Below is a small trained network, with its code and all its weights. Each question gives an input and a class and asks what happens when units are switched off, that is, made to give their printed mean instead of their output.

import numpy as np


def w(rows, s, z=0):
    codes = np.array(rows[::2]) - 128.0
    scale = np.full(codes.shape[1], s)
    scale[-1] = z or s
    return codes * scale


def norm(h):
    return h / np.sqrt((h * h).mean(-1, keepdims=True) + 1e-5)


def f(y):
    return y / 2 * (1 + np.tanh(0.7978845608 * (y + 0.044715 * y**3)))


def log_softmax(a):
    a = a - a.max(-1, keepdims=True)
    return a - np.log(np.exp(a).sum(-1, keepdims=True))


def net(x, mask):
    res = np.array(x, float).reshape(1, 6) / 4 @ E
    u = 0
    for l in range(2):
        y = f(norm(res) @ A[l][:, :-1].T + A[l][:, -1])
        res = res + np.where(mask[u : u + 16], y, B[l][:, -1]) @ B[l][:, :-1]
        u += 16
    return log_softmax(norm(res)[-1] @ U[:, :-1].T + U[:, -1])


A, B = {}, {}
E = w([
[177,35,139,186,254],'x0',
[10,92,195,160,153],'x1',
[134,124,128,132,117],'x2',
[127,124,127,134,123],'x3',
[185,121,230,112,79],'x4',
[127,201,154,219,171],'x5',
],0.0046)
A[0] = w([
[82,112,45,193,108,216],'0.n0',
[54,205,136,119,92,27],'0.n1',
[62,120,174,128,179,42],'0.n2',
[204,173,90,110,166,79],'0.n3',
[109,226,94,178,164,10],'0.n4',
[117,130,91,188,102,6],'0.n5',
[128,116,183,157,128,47],'0.n6',
[147,87,132,128,103,153],'0.n7',
[102,224,210,163,179,47],'0.n8',
[48,154,27,173,116,128],'0.n9',
[135,202,141,215,147,12],'0.n10',
[190,194,122,183,210,213],'0.n11',
[113,113,20,149,200,115],'0.n12',
[123,220,138,255,128,92],'0.n13',
[174,171,227,176,93,194],'0.n14',
[100,22,129,58,59,241],'0.n15',
],0.0069,0.0018)
B[0] = w([
[165,161,254,64,179,200],'0.n0',
[161,73,136,250,61,191],'0.n1',
[154,91,158,138,71,162],'0.n2',
[134,52,103,170,58,173],'0.n3',
[159,130,96,78,107,174],'0.n4',
[170,141,138,60,106,114],'0.n5',
[153,162,191,72,97,134],'0.n6',
[152,138,135,103,197,140],'0.n7',
[113,90,111,60,158,202],'0.n8',
[169,178,218,94,184,216],'0.n9',
[42,99,74,37,163,176],'0.n10',
[186,57,112,101,91,255],'0.n11',
[174,181,194,174,139,213],'0.n12',
[104,70,67,24,172,236],'0.n13',
[160,176,108,95,246,228],'0.n14',
[152,131,96,63,245,225],'0.n15',
],0.0054,0.0033)
A[1] = w([
[74,119,59,54,160,49],'1.n0',
[254,129,229,52,178,86],'1.n1',
[46,90,176,156,196,183],'1.n2',
[185,88,171,152,80,36],'1.n3',
[167,182,127,95,169,143],'1.n4',
[224,106,136,162,173,112],'1.n5',
[201,107,2,185,107,124],'1.n6',
[129,44,174,163,210,90],'1.n7',
[36,108,206,113,149,1],'1.n8',
[45,81,148,131,113,131],'1.n9',
[181,168,242,93,129,125],'1.n10',
[19,200,179,67,39,214],'1.n11',
[163,106,24,200,66,87],'1.n12',
[78,177,97,97,25,104],'1.n13',
[57,64,194,154,108,63],'1.n14',
[58,180,79,170,35,142],'1.n15',
],0.007,0.0034)
B[1] = w([
[149,103,70,83,167,146],'1.n0',
[54,219,110,152,109,254],'1.n1',
[176,187,121,57,25,201],'1.n2',
[110,178,175,118,115,118],'1.n3',
[38,110,136,97,150,182],'1.n4',
[126,147,152,159,84,190],'1.n5',
[88,148,131,79,37,174],'1.n6',
[181,101,96,202,102,201],'1.n7',
[109,129,88,69,27,154],'1.n8',
[166,143,3,105,69,136],'1.n9',
[73,202,115,171,192,182],'1.n10',
[210,100,131,202,130,206],'1.n11',
[94,195,162,49,38,136],'1.n12',
[225,63,166,216,121,153],'1.n13',
[138,178,77,120,48,137],'1.n14',
[253,146,179,204,108,139],'1.n15',
],0.0065,0.0063)
U = w([
[227,73,174,237,98,168],'0',
[114,178,113,128,132,222],'1',
[142,159,104,121,31,111],'2',
[105,164,115,135,151,204],'3',
[68,237,191,149,201,52],'4',
[142,77,76,60,214,65],'5',
[2,22,192,211,139,2],'6',
],0.0083,0.0056)

Each question gives the input, the list of numbers given to net, and the class t.
The units are the neurons (one row each of A and B). Each row of codes is followed by its name. A weight is (code - 128) times the scale printed after its matrix; where a second scale follows, it is the last column's (A, B and U).
mask holds one flag per neuron, layer by layer. A switched-off neuron (its flag False) gives its mean, the last column of its row in B, instead of its output. The means were averaged over made-up inputs and are rounded, as every weight is.
A unit's drop is (log p(t) with every unit on - log p(t) with that unit switched off) / (log p(t) with every unit on - log p(t) with every unit switched off).
The circuit of an input: a set's keep is (log p(t) with only the set's units on - log p(t) with every unit switched off) / (log p(t) with every unit on - log p(t) with every unit switched off). Starting from the 12 units with the biggest drops (on a tie, the unit counted first), units are removed one at a time, each time the one whose removal leaves the highest keep (on an exact tie, the one counted first), for as long as the keep stays at least 0.8.
units of the circuit, in order: the units of the circuit, biggest drop first
most important unit: the unit with the biggest drop
k most important neurons: the k neurons with the biggest drops, biggest first
top k neurons in layer l: the k neurons of layer l with the biggest drops, biggest first
drop when u is switched off: that unit's drop, to one decimal
input [-6,4,-5,-7,0,8], class 5: top 4 neurons in layer 0 => 0.n13, 0.n8, 0.n14, 0.n4
input [6,-8,-5,-1,7,-5], class 2: top 4 neurons in layer 0 => 0.n0, 0.n9, 0.n3, 0.n12
input [-8,-8,0,0,6,-6], class 0: most important unit => 1.n13
input [-8,5,-8,-3,-6,0], class 0: 2 most important neurons => 1.n11, 0.n1
input [4,0,3,2,7,8], class 5: units of the circuit, in order => 0.n13, 0.n10, 0.n8
input [-6,5,-2,-3,5,6], class 0: top 4 neurons in layer 1 => 1.n11, 1.n1, 1.n13, 1.n6
input [7,-6,5,3,-7,-6], class 0: units of the circuit, in order => 0.n12, 0.n13, 1.n5
input [2,7,5,-6,0,6], class 2: units of the circuit, in order => 1.n2, 1.n8
input [3,-6,-3,4,-2,-1], class 2: 2 most important neurons => 0.n3, 1.n6
input [1,4,-1,-2,-6,8], class 5: 2 most important neurons => 0.n13, 0.n10
input [4,4,7,7,-3,-4], class 1: units of the circuit, in order => 1.n2, 0.n11
input [-6,3,-3,6,3,8], class 5: top 3 neurons in layer 0 => 0.n13, 0.n14, 0.n8
input [-4,-4,5,-1,-2,6], class 5: top 2 neurons in layer 0 => 0.n13, 0.n10
input [-7,6,4,2,3,1], class 0: units of the circuit, in order => 1.n11
input [5,-1,-4,6,7,3], class 4: top 2 neurons in layer 1 => 1.n1, 1.n11
input [-6,-4,-5,5,5,-1], class 0: top 2 neurons in layer 0 => 0.n9, 0.n0
input [-8,-5,0,8,6,4], class 0: drop when 1.n15 is switched off => 0.1
input [-2,1,-3,6,7,-6], class 4: drop when 0.n12 is switched off => -0.1
input [4,6,0,6,5,8], class 5: drop when 0.n1 is switched off => 0.2
input [-2,3,6,0,4,-8], class 5: units of the circuit, in order => 0.n15
input [-8,3,-2,8,-5,7], class 0: drop when 0.n1 is switched off => 1.0
